Each element has 4 parts.
Part 1 runs from 0 to 2 in a loop.
Part 2 runs from 0 to 1 cyclically.
Part 3 runs from 0 to 5 cyclically.
Part 4 runs from 0 to 1 cyclically.
Symbols: zi is +1 on part 3; vu is -1 on part 3; se is +1 on part 2, +2 on part 3; bu is +1 on part 1; fo is +1 on part 4; ko is +1 on part 2.

Rows in random order:
Each row is one element's numbers.
id 1: [-28,  16,  -1, -14, -29,  72, -30,  14,  17,  56, -32,  95, -74]
id 2: [ 70, -74,  -7, -35, -11,  37,   4,  15, -11, -38,  24, -85,  37]
id 3: [-39,  18,  10,  49, -38,  91, -90,  41, -49,   2,   6,  26, -20]
id 4: [-13, -47,  31,  34,  32,  -2,  86,  10,  11,  86,  48,   7, -35]
id 5: [-101,   -4,    9,   35,   72,   10,    0,    3,    6,   57,   11,   30,  -19]
id 6: [ 26, -67,  53,  84,  47, -18,  47, -28, -57,  -3, -39, -17,  34]
id 7: [ 37,  69, -32,  14, -75,   3, -48,  22,  63, -35, -27,  51,  -2]
id 8: [-36,  15, -18, -70, -59,  38,  52,  26,  48,  10,  28, -43,  17]
id 9: [ 28, -17,   2, -76,  17, -30,  60, -60,  49, -43,  17, -89,  38]
id 10: [-14,  45, -53, -21, -66,  42,  -5,  15,  54,   1,  30,  40,  16]
id 11: [-21, -93,  15,   4, -42,  36, -16,  47, -88,  43, -24, -36,   8]
id 12: [  5, -25,  75,  24, -42,  -4, -34, -51, -67,  47, -55,  -3,  38]
id 13: [ 39, -75,  25,  42,  40,  -3,  -2, -77, -70,   6, -72, -38,  36]
id 14: [ 80,  24,  31,   8, -12,   0,  26, -86, -25, -95,  -7, -49,  77]
id 15: [-63,  25, -10,  -9,  10, -45, -93,  38, -14,  52, -23,  39, -52]
id 16: [-11, -21,  41,  91,   4,  85,  -7,  53, -38,  26,  42,  27, -55]
id 17: [  9, -43, -54,  11,  -3,  87, -57, -14, -53,   6,  16,   5, -46]
id 18: [-41, -33, -64, -31,  83,  22, -23, -79,  -3,  28, -18,  -8, -55]
id 19: [  21, -101,   31,   23,   12,   57,  -23,  -13,  -78,    1,    1,  -62,   12]
id 20: [-83,  55, -36,  -5,  41, -19,  20,  30,  85,   0,  64,   5,   5]
id 21: [ 41, -32, -14, -56,   4,  75,  55, -26,   2,  20,  23, -50,  28]
id 22: [-21,  49,  36,   2, -85,  -7,   9, -24, -13, -55, -30, -29,  80]
id 23: [-18, -68,  52,  25,  70, -95,  21,  36, -37,  17, -21, -47, -26]
id 24: [  26, -110,   -2,  -47,   56,  -49,   -9,  -19,  -37,  -11,  -50,  -21,  -35]
id 25: [ 33, -34, -14, -48,  22, -72, -12,   1,  14, -52,  -5, -55,  -8]
id 26: [ 38,  35,  41,  71, -11, -18,  70,   6,   5, -54,  34, -27, 110]
id 27: [ 27, -78,  13, -53,   9,  70,   9, -40, -39,  28,  -3, -28, -36]
id 28: [  4,  16, -40,  -8,  29, 100,  -8, -58,  -3,  56,  27,  60, -67]
id 29: [ 76,  21,  -7, -72, -35, -64,  35, -44, -11, -79, -36, -24,  25]
id 30: [ 26,  38, -63, -49,   7, -47, -13, -12,  35, -75,  -2,  22, -45]
id 31: [ -2,  60,  26,  86,   5, -11,  16,   7,  41, -59,  39,  29,  18]
id 32: [-29, -68,  38, -41, -20,  85,  17,  -6,  -4, 121,  -3,   1, -28]
id 33: [ -3, -30,  -1, -13, -87,  39, -26,  38,   2,  -2,   8, -58,  50]
id 34: [ 19,   3,  50, -12, -45, -60, -17,   4, -48,  32, -84,  47,  13]
id 35: [ 62,  62,  -7,  10,  -8,  35, -43, -59,  28, -85,  25,  25,  18]
id 36: [ -9, -11,  16,  43,  41,  84,  34,  14,  18,  98,  47,  71, -40]
id 37: [ 28, -13, -42,  63,  33,  72, -54, -65, -72, -19, -37,  45,  -1]
id 38: [ 10,  28, -10,  67, -34,  48,  -3,  61,  49, -36,  76,  -1,   1]
id 39: [-24,  78,  13,  21, -70,  13, -67, -29,   5, -13,  18,  23,  72]
id 40: [ 17,  40,  28,  83,  10, -31,  17,  26, -12,  38,  -7,  72, -38]
id 41: [ 52, -15, -60,  -6,   2, 102, -50,  -5,  15, -57,  71,  -2,  11]
id 42: [-31,  94, -11,  56,   5,  34,  66,  57,  47,  -1,  40,  21, -30]
id 43: [-24,  41, -32, -48, -31, -62, -92,  41,  59,  -2, -20,  30, -15]
id 44: [-44, -68,  49,   9,  65, -32,  52,  12, -27,  63,  14, -16, -14]
id 45: [-22,  81,  52, 110,  51,   8, -17, -23, -37,  42,   6,  53,   6]
id 46: [ -39,  -17,   -3,   55,   69,  -55,  -30,   67,  -46,   17,   -3,   37, -120]
id 47: [ -30,  -31,  -35,  -11,   65,  -38,  -50,   12,  -16,  -49,  -43,   69, -105]
id 48: [-47,  -3,  17,  -5,  27, -37,  81,  -9,  13,  23,  26, -75,  32]
id 49: [  8, -19,  55,  30,  -8,   9,  69,  38, -10, -21,  73, -65,  19]
id 50: [-52, -11, -10, -68, -58, -37,  41, -17,  50,  22, -11, -72,  57]
id 51: [ -1,  45, -28,  15,  13, -50,  -7,  56,  50,  -9,  15,  42, -34]
id 52: [ 34,  51, -10,  55,  -6, -40, -21,  20,  39, -62, -10,  41,   0]
id 53: [ 50,  -1,  12,  43,  35, -20, -17, -53, -37, -31, -28,  86, -41]
id 54: [ -22,   63, -115,  -61,   32,   -4,    3,  -50,   54,  -38,   52,   19,    6]
id 55: [ -21, -109,    1,  -51,   72,   10,  -11,  -54,   13,   30,  -14,  -40,    3]
id 56: [ 84, -53,  45,  10,  -5, -28,   1, -48, -53,  -4, -60,  -2,  -7]
id 57: [ 27, -14,  19, -37,   2,   4,  84,  21,  20, -19,  60, -35,   9]
id 58: [ 25,  -6,  66,  63,  31, -71,  60,  -9, -46,  58, -47,   2, -35]
id 59: [ 11, -82,  29,  51,  37,   5,  25,  22, -63,  20,  24,  -7, -17]
id 60: [ 36,  12, -24, -20, -21,  97,  49,   1,  56, -20,  58,  47,  -6]

Row, symbol, then the row it reaches:
id 8 ko id 10
id 52 bu id 7
id 27 ko id 28
id 19 fo id 2
id 50 zi id 8
id 45 zi id 40
id 25 fo id 24
id 50 bu id 9
id 46 zi id 5
id 54 se id 2
id 53 se id 55
id 40 vu id 45
id 24 fo id 25
id 55 bu id 44
id 17 zi id 37
id 56 fo id 29
id 3 bu id 17
id 9 zi id 21
id 1 fo id 10
id 20 zi id 42
id 17 bu id 16
id 55 se id 17
id 27 se id 37
id 55 vu id 24
id 28 fo id 60
id 23 zi id 44
id 12 zi id 34
id 47 ko id 24
id 5 vu id 46
id 22 fo id 12
id 13 fo id 14
id 44 se id 16
id 53 zi id 47
id 5 fo id 20
id 5 zi id 36
id 37 se id 24
id 55 ko id 18
id 6 fo id 26
id 33 bu id 2
id 42 fo id 36
id 18 fo id 54
id 20 fo id 5
id 1 ko id 32
id 36 fo id 42
id 46 se id 4
id 38 fo id 16
id 10 fo id 1
id 16 se id 58
id 28 zi id 17
id 51 fo id 46
id 57 bu id 8
id 54 bu id 20
id 34 bu id 56
id 16 zi id 45
id 42 vu id 20
id 52 fo id 40
id 46 bu id 15
id 52 vu id 31
id 14 vu id 2
id 30 se id 21
id 48 fo id 44
id 33 vu id 8
id 60 vu id 54
id 48 se id 38
id 39 ko id 22
id 25 zi id 9
id 16 fo id 38
id 40 fo id 52
id 59 vu id 4
id 49 vu id 57
id 21 zi id 2
id 60 se id 14
id 16 ko id 59
id 6 bu id 12
id 11 bu id 19
id 6 zi id 58
id 31 ko id 26
id 16 bu id 3
id 28 vu id 18
id 37 bu id 45
id 56 zi id 24
id 40 ko id 58
id 2 bu id 49
id 46 fo id 51
id 19 ko id 17
id 55 fo id 9
id 32 zi id 11
id 10 bu id 60
id 22 ko id 39
id 26 ko id 31
id 18 se id 19
id 24 vu id 56
id 21 fo id 27
id 11 vu id 32
id 60 ko id 21
id 5 ko id 44
id 9 ko id 54
id 2 fo id 19
id 26 bu id 22
id 11 fo id 33
id 21 se id 35
id 22 se id 43
id 35 bu id 31
id 14 zi id 29
id 22 bu id 14
id 35 se id 25
id 8 zi id 33
id 23 se id 36
id 1 bu id 28
id 49 fo id 59
id 34 vu id 12
id 52 se id 48
id 40 zi id 46
id 26 se id 51
id 29 zi id 25
id 24 bu id 23
id 3 se id 34
id 36 bu id 1
id 57 zi id 49
id 36 vu id 5
id 5 se id 59
id 8 vu id 50
id 4 ko id 36
id 9 se id 41
id 56 vu id 13
id 59 ko id 16
id 21 ko id 60
id 6 ko id 45
id 37 vu id 17
id 43 fo id 15
id 44 ko id 5
id 1 se id 12
id 7 vu id 39
id 18 bu id 5
id 25 se id 60
id 27 fo id 21
id 37 ko id 13
id 3 vu id 1
id 54 vu id 30
id 13 se id 47
id 60 zi id 41
id 20 ko id 48
id 36 se id 6
id 54 ko id 9
id 43 se id 8
id 7 zi id 43
id 25 vu id 29
id 57 vu id 48
id 12 bu id 13
id 41 se id 29
id 41 bu id 38
id 58 zi id 23
id 44 zi id 4
id 32 bu id 27
id 49 se id 52
id 17 fo id 41
id 28 se id 13
id 30 bu id 51
id 56 bu id 58
id 30 fo id 47
id 58 ko id 40
id 6 vu id 59
id 19 zi id 13
id 56 ko id 53
id 58 bu id 34
id 44 vu id 23
id 8 fo id 32
id 24 zi id 55
id 19 se id 53
id 10 se id 22
id 35 fo id 37
id 9 vu id 25
id 23 vu id 58
id 52 zi id 51
id 18 zi id 28
id 39 bu id 35
id 57 se id 31
id 4 zi id 59
id 57 ko id 42
id 58 vu id 6
id 41 zi id 35
id 12 fo id 22
id 29 vu id 14
id 2 vu id 21
id 49 zi id 26
id 40 se id 44
id 38 ko id 49
id 11 ko id 3
id 13 ko id 37
id 13 zi id 56
id 17 ko id 19
id 51 zi id 20
id 13 vu id 19
id 60 fo id 28
id 23 ko id 46
id 14 bu id 26
id 37 zi id 53
id 33 zi id 22
id 33 fo id 11
id 4 bu id 32
id 51 bu id 43
id 14 ko id 35
id 28 bu id 36
id 32 ko id 1
id 58 se id 5
id 45 se id 23
id 14 se id 30
id 45 fo id 31
id 30 ko id 25
id 27 zi id 19
id 54 zi id 60
id 20 vu id 51
id 29 se id 54
id 32 fo id 8
id 48 bu id 50
id 47 se id 27
id 42 se id 26
id 46 vu id 40
id 19 bu id 59
id 4 fo id 57
id 47 vu id 53
id 6 se id 46
id 53 ko id 56
id 30 zi id 54
id 59 fo id 49
id 24 se id 28
id 45 ko id 6
id 9 fo id 55
id 53 bu id 40
id 2 zi id 14
id 15 bu id 47
id 26 fo id 6
id 12 se id 15
id 43 vu id 7
id 31 vu id 38
id 15 se id 32
id 38 zi id 31
id 60 bu id 42
id 17 se id 56
id 25 ko id 30
id 59 zi id 6
id 10 ko id 8
id 59 bu id 11
id 37 fo id 35
id 57 fo id 4
id 18 vu id 47
id 11 zi id 12
id 49 ko id 38
id 14 fo id 13
id 55 zi id 27
id 47 fo id 30
id 8 se id 39
id 53 vu id 37
id 9 bu id 48
id 33 se id 7
id 35 vu id 41
id 22 vu id 33
id 54 fo id 18
id 42 bu id 10
id 8 bu id 21
id 31 fo id 45
id 26 vu id 49
id 15 fo id 43
id 1 zi id 3
id 12 vu id 11
id 17 vu id 28
id 3 ko id 11
id 18 ko id 55
id 42 ko id 57
id 47 bu id 46
id 44 fo id 48
id 20 se id 49
id 2 ko id 41
id 51 se id 57
id 16 vu id 36
id 46 ko id 23
id 43 bu id 30
id 41 vu id 60
id 27 bu id 4
id 24 ko id 47
id 36 ko id 4
id 27 vu id 55
id 49 bu id 33
id 21 vu id 9
id 51 vu id 52
id 4 vu id 44
id 45 vu id 16
id 19 vu id 27
id 29 fo id 56
id 56 se id 18
id 13 bu id 6
id 41 ko id 2
id 48 zi id 57
id 35 ko id 14
id 31 zi id 52
id 59 se id 40
id 28 ko id 27
id 31 bu id 39
id 4 se id 45
id 36 zi id 16
id 21 bu id 57
id 42 zi id 38
id 41 fo id 17
id 38 vu id 42
id 47 zi id 18
id 7 se id 50
id 39 zi id 7
id 48 ko id 20
